(in the rows, 128 means zero)
Each row is followed by its class.
[106 121 184 150 147 114 141 137  94  65 100 151 134 133 123 117 120 122
 166 130 143 116 139 121 150 129 181 144  91 117 121 148 129 118 206 111
 130  98 107 155  98 165 125 114 166 180 163  48  78 147  40] : q_647
[114 140 192 140 142 116 174 121  86 119 114 148 143  99 141  97 139 132
 159 127 129 136 131 130 148 127 175 169  91 121 129 161 150 120 192 111
 115  98 142 148 126 158 121 121 154 184 148  67  73 158  46] : q_620
[ 97 143 181 134  96 112 162 111 106  83  51 161 142 123 196 173 122 104
 138 141 106 163 129 163 117 121 135 125 127  81 128 139  95 124 113 124
 143 112 184 142 150 161 108  78 156 174  89 103 133 166  85] : q_620
[ 74 156 180 139 107 122 164 142 125  68  81 164 118 128 176 174 108  94
 134 148 123 141 136 150 121 130 142 120 123  77 124 131  54 122 144 114
 143 133 142 153 120 129 101  91 165 173  81 121 131 165  74] : q_647
[101 148 188 143 145 110 160 129  85 102 132 151 123  91 144 108 138 134
 154 131 132 133 137 132 154 134 178 164  97 118 122 171 134  99 189  96
 117  93 143 153 124 164 116 119 163 181 155  64  71 157  43] : q_971
[ 69 156 187 139 103 127 171 133 132  87  85 172 129 121 186 167 102  95
 137 144 130 139 138 155 120 137 144 119 128  76 125 130  59 118 137 117
 150 136 147 147 124 126 109  98 166 168  71 123 141 166  74] : q_342
[110 120 188 148 154 113 148 135  86  63 110 155 142 127 112 116 123 128
 153 124 154 109 132 128 150 121 182 147  89 115 117 149 137 128 210 112
 135  99 105 143 110 168 132 123 163 186 162  38  72 154  40] : q_891
[106 142 187 147 151 114 172 135  80  98 129 148 131 101 127 107 137 133
 152 136 131 137 134 130 146 135 173 158 105 117 114 166 127 114 189 108
 120  98 134 157 126 156 126 118 160 188 151  63  69 161  42] : q_992
[ 93 144 174 131  98 111 164 113 114  81  56 164 133 124 195 175 119  97
 139 148 108 158 131 158 121 125 134 118 126  86 124 139  76 115 120 128
 147 119 173 143 139 158 100  79 158 168  93  96 136 161  86] : q_998
[ 97 147 186 126 107 112 177 110  99  85  52 168 135 115 187 166 115  98
 145 139 118 159 136 164 124 124 157 125 115  74 119 142  84 130 130 118
 145 128 177 147 139 155 118  88 156 180  75 106 119 167  72] : q_620
[113 126 185 144 152 115 135 138  86  76 116 156 137 132 111 111 123 127
 158 128 141 108 140 119 158 126 180 149  88 115 116 151 123 118 214 121
 127  97  99 150  94 166 127 125 162 177 160  45  75 145  50] : q_284
[ 82 146 131 116 141 123 163 145 146 146 199 149  87 130 137  90 111  89
 158 122 141 154 137 118 151  97 124 115 126 125 145 175  78  80 184 159
  66 111 112 134 115 131  50 157 156 118 129 161 110 129 128] : q_570
[110 140 185 134 140 108 180 116  79 106 120 154 134  90 152  93 140 130
 160 139 119 125 145 127 158 133 184 149  88 121 120 166 128 108 183 106
 120 101 128 157 121 152 116 115 157 190 144  58  79 160  51] : q_998
[ 67 150 128 106 135 118 181 138 140 137 188 145  86 103 159 105 114  86
 147 108 137 154 141 129 147 102 126 124 127 117 150 166  90  89 167 134
  79 121 148 134 142 131  67 145 149 128  97 177  96 136 120] : q_971
[108 132 178 151 146 111 166 126  80 104 133 153 135  99 134 105 136 132
 156 142 128 131 137 127 157 130 169 156  86 119 108 160 132 109 184 106
 127  89 115 150 128 151 125 119 172 185 153  49  69 155  47] : q_886
[ 99 149 193 140  99 112 173 115 102  80  61 167 132 115 196 169 112  93
 139 140 127 163 136 167 110 125 149 138 124  67 115 139  83 122 123 122
 148 122 176 148 141 157 109  91 164 178  91 106 116 162  77] : q_148
[107 133 185 130 143 114 169 126  81 115 116 145 143 100 142  92 138 126
 159 133 128 119 132 125 156 126 176 159  88 126 116 160 145 112 201 109
 117 101 131 151 128 159 121 122 155 183 153  47  66 153  47] : q_998
[ 88 142 121 115 142 118 162 139 143 155 210 151  96 125 157  79 114  90
 168 128 133 152 142 114 157  97 126 113 114 128 144 175  93  75 183 154
  64 112 107 130 120 127  41 163 155 107 138 154 108 131 132] : q_620
[ 83 150 178 130 113 121 177 127 125  66  72 170 128 139 167 162  96  93
 141 149 124 137 135 156 128 125 147 123 117  68 119 128  51 128 150 125
 150 129 129 142 111 125 115  95 170 174  71 107 138 158  78] : q_886
[ 83 140 132 108 142 115 195 126 129 145 170 145  83 103 143  96 115  92
 159 119 137 157 139 121 143  93 124 119 121 117 145 161 104  97 159 150
  81 116 124 135 133 128  78 142 159 136 107 149  89 139 123] : q_148
[109 137 179 135 142 115 164 126  84 102 125 153 132  96 139  99 143 132
 156 133 129 137 134 129 156 134 177 148  92 117 120 172 132 106 184 104
 119  84 134 153 126 153 125 116 162 184 155  56  75 162  45] : q_886
[ 91 142 124 120 140 117 162 146 143 153 210 145  98 122 146  82 107  94
 153 119 135 142 141 121 156  98 131 121 123 125 141 183  83  74 191 149
  63 106 117 135 119 134  47 167 156 108 138 157 108 126 131] : q_601
[ 73 147 126 112 143 113 192 126 131 137 183 148  89  98 149 100 113 100
 158 119 135 154 147 120 141  99 130 127 122 119 149 166  92  98 155 140
  84 117 136 143 144 122  79 140 165 139  96 156  85 136 109] : q_806
[ 78 141 128 111 140 114 197 126 130 144 184 141  98 104 142  90 110  92
 153 115 131 153 137 121 146 103 130 123 121 118 142 163  97  97 168 145
  78 114 136 139 141 123  67 148 163 132  96 156  91 132 121] : q_806
[ 78 147 124 121 130 121 184 126 135 152 197 150  92 100 159  94 115 103
 158 131 124 154 146 122 148 105 124 127 113 117 145 162  89  86 156 141
  85 117 126 139 137 110  59 145 165 126  96 158  98 128 129] : q_806
[ 79 141 115 106 133 116 187 117 133 129 166 147  90  98 167  88 115  99
 162 121 120 154 146 120 155 101 134 111 115 115 152 171  84  91 152 133
  81 116 122 144 138 122  78 140 156 130  98 160 101 129 127] : q_647
[109 133 180 152 142 109 157 120  76 114 123 146 144  92 136  97 142 149
 148 144 122 122 136 130 154 132 174 155  87 117 102 161 140 111 182 106
 130  97 127 151 123 148 129 117 161 186 152  51  71 161  56] : q_601
[107 123 190 147 153 114 146 127  82  71 102 152 141 131 102 107 125 132
 154 128 143 101 141 113 151 122 182 140  91 116 114 154 127 133 211 122
 128 101 105 153  92 157 139 118 163 194 148  51  74 150  49] : q_601
[ 75 154 186 135 110 123 166 134 118  64  76 170 126 131 188 170 105  93
 133 143 122 140 139 156 121 130 146 130 122  73 119 132  54 120 142 121
 143 134 153 154 123 129 109  95 164 169  77 122 125 162  73] : q_284
[ 82 148 131 109 145 114 178 147 151 151 208 146  92 118 144  85 107  85
 157 118 141 147 133 125 154 101 128 120 126 128 147 181  82  79 188 149
  63 106 121 134 124 135  50 162 154 124 136 159 109 134 121] : q_570
[107 133 183 144 145 109 158 130  78 112 136 150 128  97 140 102 142 139
 152 140 128 130 137 125 158 136 174 149  93 117 103 160 130 107 184 108
 120 102 115 160 126 145 123 117 158 185 153  63  72 163  52] : q_570
[ 91 144 189 135 102 115 174 109 106  84  43 160 137 117 181 175 117  92
 137 129 125 161 127 165 114 124 143 122 122  80 124 134  92 126 126 123
 148 119 191 140 133 166 114  81 153 177  85 105 128 162  89] : q_284
[100 143 188 151 148 115 174 124  85  98 110 145 132  99 126  98 139 134
 152 133 124 127 134 126 150 122 175 159  86 119 121 159 132 114 185 104
 120  98 131 156 117 143 126 116 164 188 146  59  74 161  41] : q_647
[ 98 139 186 130 103 123 169 113 102  76  53 160 139 121 166 167 118 103
 137 132 123 157 131 165 114 123 151 127 120  74 126 147  80 128 125 116
 145 117 186 142 134 158 117  84 156 189  87  97 123 163  81] : q_992
[104 142 184 155 148 111 170 125  80 106 140 152 128  99 142 101 137 134
 160 142 124 132 142 125 150 133 178 154  94 122 111 164 132 108 182 110
 120  99 126 157 118 145 116 119 167 181 145  60  74 157  46] : q_806
[ 81 146 125 112 145 108 194 129 126 127 190 152  86 100 142  98 115 106
 157 119 134 152 149 126 156  99 134 116 120 117 146 173  87  96 161 135
  83 114 114 139 141 127  75 137 159 139 105 152  96 142 115] : q_891
[ 75 158 177 138 105 121 164 145 134  63  81 165 121 131 185 171  99  89
 133 147 126 139 135 159 119 132 143 120 130  74 121 134  38 120 142 113
 142 136 142 152 118 122  98 102 165 158  80 124 135 160  74] : q_647
[ 88 138 124 116 139 122 170 139 146 151 199 144 106 125 153  78 108  91
 159 123 128 144 137 116 158  97 126 130 120 125 141 177  92  82 194 156
  64 108 116 131 124 138  48 162 158 111 134 154 110 121 139] : q_601
[ 96 142 195 136  98 115 177 108 110  81  49 159 136 124 181 160 112  92
 137 138 128 152 131 163 114 115 142 124 123  77 124 137  92 131 115 131
 148 122 178 142 134 153 112  91 163 182  87  99 130 160  80] : q_148
[ 95 139 190 142 150 114 162 123  84 103 114 153 130  98 131 100 139 138
 157 129 139 122 135 131 151 127 181 146  91 120 119 163 137 116 183 103
 124 103 125 152 111 152 131 114 157 195 150  59  80 163  44] : q_570
[112 137 179 144 138 116 161 130  75 116 140 155 128 104 135 100 143 135
 161 137 127 136 140 126 158 130 170 155  93 116 109 167 127 104 191 107
 118  91 116 157 125 146 118 114 166 182 154  59  75 158  53] : q_886
[106 137 180 142 144 112 178 123  82 103 121 148 130  87 148  95 142 134
 153 137 118 128 136 126 163 130 181 148  85 120 114 167 132 109 182 100
 119  99 129 161 122 145 122 114 164 182 142  63  72 163  50] : q_647
[ 70 142 127 116 145 119 188 130 128 146 176 147  93  91 149 103 117 102
 150 116 139 152 141 126 148  99 126 106 111 115 145 160 101  90 163 135
  89 121 128 132 142 123  80 142 158 136 102 159  92 142 118] : q_342
[117 118 187 131 142 126 132 132  91  83  95 154 148 143  96 106 125 117
 155 127 150 102 135 118 152 123 180 151  86 117 119 142 124 127 218 127
 130 111 104 142  92 160 125 124 153 186 154  41  84 145  51] : q_998
[112 139 193 142 140 117 170 120  84 112 112 147 143  99 141  94 134 128
 154 130 131 126 130 131 153 133 183 162  91 117 119 158 138 115 189 110
 118 100 135 151 117 155 125 125 152 183 154  62  78 153  49] : q_284
[ 86 138 129 105 134 114 189 127 124 167 176 145  92 105 148  94 123  96
 165 119 129 157 149 116 151  98 123 117 115 121 139 158 116  99 167 143
  78 119 127 139 147 124  73 137 154 136  99 164  90 135 131] : q_620
[ 75 148 129 102 138 112 190 129 132 149 180 145  84 102 155  98 114  97
 157 118 128 154 145 122 156 100 130 118 123 116 145 166  96  91 166 139
  80 121 133 136 133 128  75 136 153 130  95 166 101 140 124] : q_971
[102 135 192 142 143 119 169 126  77 106 125 148 138  96 134 103 138 135
 151 134 130 127 137 133 152 132 171 151  90 116 109 161 134 113 187 106
 122 104 133 152 132 148 129 117 162 190 151  64  73 164  42] : q_342
[ 83 140 121 113 146 114 185 129 131 140 184 147  91  98 149 105 113 101
 154 117 139 153 139 121 148  97 136 120 112 115 143 164  92  99 162 141
  86 124 130 137 137 123  75 149 158 131 105 149  85 137 115] : q_806
[ 73 151 123 117 142 112 191 132 132 129 187 154  85  98 157 106 115 100
 157 119 136 158 144 133 150 108 133 112 119 118 150 172  85  89 165 128
  87 118 126 137 140 129  68 138 155 131 101 160  97 141 118] : q_891
[ 78 148 121 113 144 113 190 125 136 147 165 144  93  96 159 103 114 106
 157 120 134 152 139 123 144 100 131 117 118 117 150 167  91  97 166 137
  83 122 133 136 135 127  81 144 149 130 103 160  89 132 120] : q_601
[ 94 148 192 136  99 122 167 119 115  87  48 153 141 125 175 178 117  93
 131 129 127 167 115 164 100 126 137 135 134  87 133 136 100 129 126 127
 142 111 210 140 143 163 103  83 161 179  92 106 129 161  75] : q_806
[ 74 149 183 137 112 122 176 131 124  68  86 167 132 125 191 162 101  91
 134 146 126 137 138 155 119 130 154 131 120  72 119 134  57 126 138 118
 147 137 159 154 126 118 106 100 170 172  69 114 125 166  61] : q_806
[ 82 144 119 105 141 110 183 130 135 154 183 145  88  94 154 102 114 109
 162 120 141 148 145 123 141 100 129 122 122 119 147 164  99  95 164 131
  85 121 127 138 137 126  88 144 149 131 113 156  86 134 127] : q_601
[ 91 144 121 119 140 118 164 144 144 162 217 148  94 128 142  85 110  93
 164 129 131 153 137 116 155  96 122 125 116 126 146 173  90  71 192 156
  66 103 104 133 123 136  40 164 160 108 139 150 105 132 131] : q_620
[ 83 147 131 113 138 118 172 142 144 153 204 148  96 127 148  82 113  85
 164 121 133 152 143 117 151  97 124 118 122 127 149 175  91  81 183 154
  61 108 116 136 125 130  42 159 157 116 130 163 109 132 125] : q_620
[ 80 151 182 139 112 123 175 137 128  71  77 168 129 134 184 168  98  89
 140 146 134 145 134 153 116 124 142 129 127  72 126 125  63 122 142 123
 149 124 141 142 123 131 110  98 172 168  77 108 133 157  71] : q_886
[107 119 184 140 155 114 151 122  84  70  94 159 143 129 111 108 124 121
 161 128 142 100 144 116 158 117 187 146  82 114 118 148 130 124 207 122
 134 107 103 149  95 164 133 115 164 193 150  35  79 152  46] : q_998
[ 82 141 183 136 116 116 178 127 125  58  73 169 124 132 175 164  97  83
 136 141 133 131 141 159 124 120 156 114 119  70 120 128  55 131 131 127
 152 140 133 145 110 131 110 102 164 175  75 108 135 167  73] : q_148
[ 85 147 138 110 131 124 174 150 147 155 201 138  96 126 139  81 108  82
 157 114 135 154 136 122 157  96 124 133 132 126 152 170  95  82 192 159
  63 105 125 129 123 141  44 157 153 114 126 161 114 127 128] : q_971
[ 90 143 133 119 129 128 165 156 151 152 213 144 100 124 147  82 107  85
 160 115 153 154 132 129 150 103 129 130 128 133 152 174 104  79 196 147
  69 102 120 127 131 143  42 165 153 106 143 151 108 124 127] : q_891
[ 74 163 176 136 106 122 170 137 133  73  87 164 122 122 195 173 105  90
 134 149 128 146 131 157 117 135 142 125 127  72 127 137  45 116 140 110
 143 137 154 152 120 127 100  99 163 158  74 123 132 162  73] : q_647
[ 72 146 129 108 143 118 192 140 131 131 191 149  87 106 140 103 113  91
 158 120 135 153 146 125 149 104 132 109 125 116 152 173  79  96 170 136
  79 118 130 140 132 130  75 139 151 144  99 162  92 141 114] : q_992
[ 82 139 128 112 137 113 189 125 133 146 185 146  99 103 146  93 112  90
 155 117 132 148 141 125 156 100 128 119 116 120 147 164  86  90 170 145
  79 113 127 139 138 134  67 153 154 125 110 155  94 128 120] : q_284
[105 136 188 146 148 109 177 125  83 108 118 148 140  95 138  98 136 132
 158 138 126 118 141 124 151 130 178 147  93 123 112 164 145 120 192 106
 123  98 128 155 117 154 130 118 159 190 146  63  75 156  51] : q_601
[ 83 150 176 134 110 120 170 138 129  68  78 173 126 130 184 176  98  86
 136 144 131 146 132 163 119 134 149 125 124  70 121 129  48 117 143 115
 155 129 144 146 124 133 107 101 169 164  75 112 132 160  75] : q_886
[ 89 154 190 135 106 126 169 118 106  75  48 163 132 125 168 171 123 106
 131 142 117 160 127 159 111 123 140 130 126  76 130 145  76 129 120 123
 146 125 189 146 127 146 119  76 158 188  76 102 128 170  82] : q_992
[ 82 140 124 108 138 119 175 138 146 155 201 148 101 121 142  76 110  76
 159 116 142 145 141 116 160  98 131 112 122 130 144 173  92  79 189 159
  70 113 115 132 121 137  47 163 153 111 128 153 112 128 127] : q_998
[ 74 145 181 137 115 122 161 129 130  64  71 170 128 133 174 167 103 100
 133 144 129 131 136 153 126 127 151 118 119  78 125 132  56 128 130 123
 154 138 138 147 112 133 114  94 165 180  74 111 141 166  73] : q_570
[111 123 187 148 148 116 138 131  82  75 105 158 141 130 110 112 127 134
 156 136 140 103 150 120 153 126 185 140  88 115 108 153 122 124 199 118
 131 102 100 151  93 154 133 116 165 189 148  48  77 150  54] : q_601
[ 70 159 182 138 110 117 167 135 137  73  75 168 127 129 195 178 106  91
 130 149 122 141 133 160 120 132 139 116 125  79 122 124  52 121 130 123
 151 134 153 147 118 125 108  94 159 158  78 121 136 165  72] : q_284
[ 89 148 186 125 105 116 174 112 111  77  44 158 139 124 181 172 117  87
 131 136 123 160 123 157 113 121 140 128 128  80 130 135  88 129 128 133
 143 128 191 142 133 160 113  79 149 180  84 106 130 166  77] : q_998
[ 77 146 138 118 143 115 171 145 140 133 205 147  93 129 129  85 104  84
 159 122 136 144 149 125 155 104 130 116 119 128 140 168  80  80 186 153
  68 108 110 137 112 134  50 155 158 116 135 157 111 130 119] : q_284
[ 70 153 128 108 145 119 192 129 135 140 174 149  90  97 159 100 115 101
 160 120 129 157 142 128 152 110 130 103 115 115 148 167  86  88 164 136
  84 126 131 132 133 119  75 139 153 132  96 163 105 141 118] : q_342
[ 89 142 193 137  99 121 165 114 102  77  37 156 133 126 172 166 118  97
 134 123 121 157 133 158 122 110 144 132 129  80 128 142  96 135 126 127
 146 121 191 140 134 159 120  77 158 193  75 108 128 164  76] : q_971
[ 78 138 127 104 142 111 199 123 129 144 165 144  88  98 151  94 115  93
 157 116 134 151 141 129 149  97 130 108 113 113 138 155 110 101 156 141
  88 122 129 133 141 117  86 140 153 137 100 157  90 140 122] : q_148
[110 136 186 142 137 107 168 118  77 117 132 153 137  94 151  96 138 130
 160 138 124 128 142 132 159 136 179 156  89 116 111 164 136 102 185 105
 119  95 129 159 126 159 120 122 157 178 158  59  72 153  53] : q_284
[ 92 148 187 134 100 113 166 110 106  78  56 161 131 118 178 177 120 101
 126 132 122 157 134 163 124 117 148 123 126  79 127 148  81 123 111 122
 148 120 189 141 132 163 111  80 159 184  79 106 134 170  78] : q_971
[ 88 146 130 119 141 122 172 147 141 143 208 147  92 125 138  85 111  89
 158 121 143 163 133 122 151  97 125 127 127 128 145 180  95  78 192 156
  67 104 115 133 128 145  43 157 161 113 141 155 104 131 125] : q_891
[ 80 152 184 130 111 121 176 131 127  64  73 169 123 130 183 168 104  86
 133 147 127 137 136 162 122 125 151 119 124  69 118 131  49 128 131 125
 150 138 142 146 116 124 108  98 163 173  73 113 131 168  70] : q_148
[ 78 155 189 139 105 127 182 127 123  76  78 169 130 121 191 163 105  92
 135 149 123 144 140 156 116 131 155 126 125  70 121 129  60 127 128 122
 149 139 152 152 114 117  98  95 170 171  58 125 134 160  76] : q_806
[ 82 154 176 135 117 121 167 139 121  68  86 169 124 130 178 175 104  97
 133 144 128 146 134 155 115 128 150 124 127  67 126 142  46 121 144 117
 147 133 153 152 119 137 111  99 161 171  78 115 123 166  69] : q_992
[104 144 190 139 140 109 177 120  81 108 127 148 132  88 150  94 142 136
 151 134 120 128 139 128 157 131 178 159  95 115 114 162 140 107 181 104
 123  96 140 154 126 146 122 114 164 186 138  65  75 164  53] : q_971
[ 95 139 174 136  97 115 155 111 106  78  77 162 133 117 189 175 122 104
 130 145 107 156 130 161 126 129 147 110 124  86 119 151  79 120 101 123
 146 116 181 145 133 156  99  78 163 178  86 101 139 168  88] : q_806
[ 80 149 118 125 142 119 162 149 142 140 211 149  83 117 151  91 114  90
 160 123 131 154 142 117 159 102 130 114 116 126 145 184  82  69 188 142
  68 108 108 141 113 135  42 154 161 108 137 160 107 131 129] : q_647
[ 75 155 186 136 110 116 173 133 126  67  78 170 123 129 188 169 102  86
 137 145 135 136 143 159 116 130 149 117 126  69 119 128  60 127 134 119
 151 141 144 146 119 129 106  96 163 173  73 121 134 166  73] : q_148
[ 92 133 187 140  96 116 160 112 109  79  35 153 146 127 181 174 119 101
 126 130 117 155 128 160 110 116 138 120 133  86 119 144 100 133 108 129
 146 112 196 142 142 167 118  77 160 185  90 103 130 163  83] : q_601
[ 83 142 134 112 136 127 175 157 155 153 191 131  99 126 133  85 105  68
 149 107 146 153 122 122 145  95 121 129 128 131 152 168 100  89 202 152
  61 107 136 131 128 141  51 164 150 114 135 166 105 127 118] : q_647
[114 128 182 146 143 121 166 127  75 122 139 145 140 101 126  95 144 137
 159 145 130 128 135 125 150 129 169 159  87 119 106 160 143 111 197 107
 124  98 124 152 126 149 127 121 159 187 159  50  63 156  55] : q_992
[ 92 144 176 137 103 112 169 113 108  72  60 165 134 122 178 173 114  99
 136 134 121 155 131 167 123 118 145 117 120  74 124 145  75 124 119 117
 150 111 173 140 137 150 116  83 161 185  89  99 132 165  78] : q_886
[113 146 181 142 142 110 167 120  82 121 132 156 132  94 138 106 145 136
 160 145 121 141 141 126 149 135 172 158  88 115 118 167 130 104 178 107
 117  95 127 158 126 154 108 120 163 179 151  68  73 159  52] : q_620
[ 76 143 122 110 143 114 196 133 129 136 188 145  93 100 147  99 118  97
 152 124 127 156 143 126 159 105 131  99 119 111 144 172  79  94 163 138
  80 118 128 137 136 122  72 140 149 131  95 160  96 139 115] : q_992
[103 121 186 151 153 117 149 126  84  62 113 157 135 125 127 104 123 132
 165 134 136 106 151 117 156 127 194 141  83 115 119 158 131 125 199 112
 131 101 110 154  94 154 129 115 170 191 141  46  78 151  36] : q_806
[112 119 197 135 148 121 145 135  90  94  94 143 150 143 101 101 123 123
 157 119 144 105 131 121 146 113 173 157  90 121 119 140 151 137 215 125
 122  98 112 140 107 162 132 126 160 185 149  48  75 145  43] : q_620
[ 88 139 182 135 105 111 173 104 111  78  59 159 142 113 185 165 113 104
 132 134 117 148 132 167 127 124 144 102 117  85 121 147  82 124 106 119
 147 121 177 135 140 155 115  90 160 180  88  99 140 166  81] : q_342
[ 69 160 185 141 113 122 175 132 128  71  79 171 125 129 199 175 103  91
 138 150 128 147 138 158 113 131 141 127 123  73 124 126  54 118 139 121
 145 138 152 150 118 123 107  96 161 159  78 126 127 162  67] : q_284
[ 94 143 190 135  97 123 171 110 104  93  56 162 140 117 187 163 114 100
 138 135 127 159 133 159 117 121 140 116 124  76 121 142  92 124 122 127
 144 126 178 139 137 153 113  89 161 176  84 110 132 160  88] : q_342
[103 118 200 141 145 126 146 134  91  87  96 148 148 130 109 104 120 119
 162 117 154 103 141 122 148 127 180 139  90 122 120 143 152 128 207 118
 130 100 109 140 102 167 135 122 166 189 149  47  83 140  51] : q_342
[ 92 146 179 134  98 113 156 114 104  73  65 164 131 116 189 179 120 101
 126 140 114 157 135 173 121 129 147 111 119  79 120 145  64 115 108 116
 149 122 183 146 136 158 108  85 152 170  86 109 130 167  82] : q_284
[ 81 151 182 135 108 124 173 134 128  72  85 167 131 129 201 167 101  90
 133 155 121 145 136 155 117 133 152 130 123  70 120 132  55 123 132 124
 148 139 155 152 120 124  98  98 169 163  65 121 130 161  67] : q_806
[101 135 185 154 149 107 169 125  77 106 119 150 142  96 134 105 140 138
 150 141 128 116 141 129 151 127 174 154  88 118  98 155 138 117 188 105
 132 102 123 154 125 145 133 116 166 191 148  53  67 162  52] : q_601
[ 83 147 129 114 143 123 172 143 150 148 189 148  99 132 139  86 109  86
 162 119 133 149 134 122 152  94 124 127 117 126 152 167  94  86 193 156
  67 112 120 129 123 129  48 160 155 115 128 159 110 132 127] : q_620
[ 72 157 184 142 106 123 163 135 128  73  82 168 125 132 193 176 104  90
 135 146 130 141 141 157 114 137 143 120 123  78 122 125  53 120 136 118
 146 138 148 148 114 126 102  95 158 163  80 130 134 159  77] : q_284
[115 147 190 138 130 121 156 125  85 116 120 152 132  95 149  95 144 136
 158 134 125 142 137 127 155 135 181 166  98 115 122 167 138 104 188 108
 119  96 143 150 118 159 114 117 154 175 143  68  77 154  61] : q_971
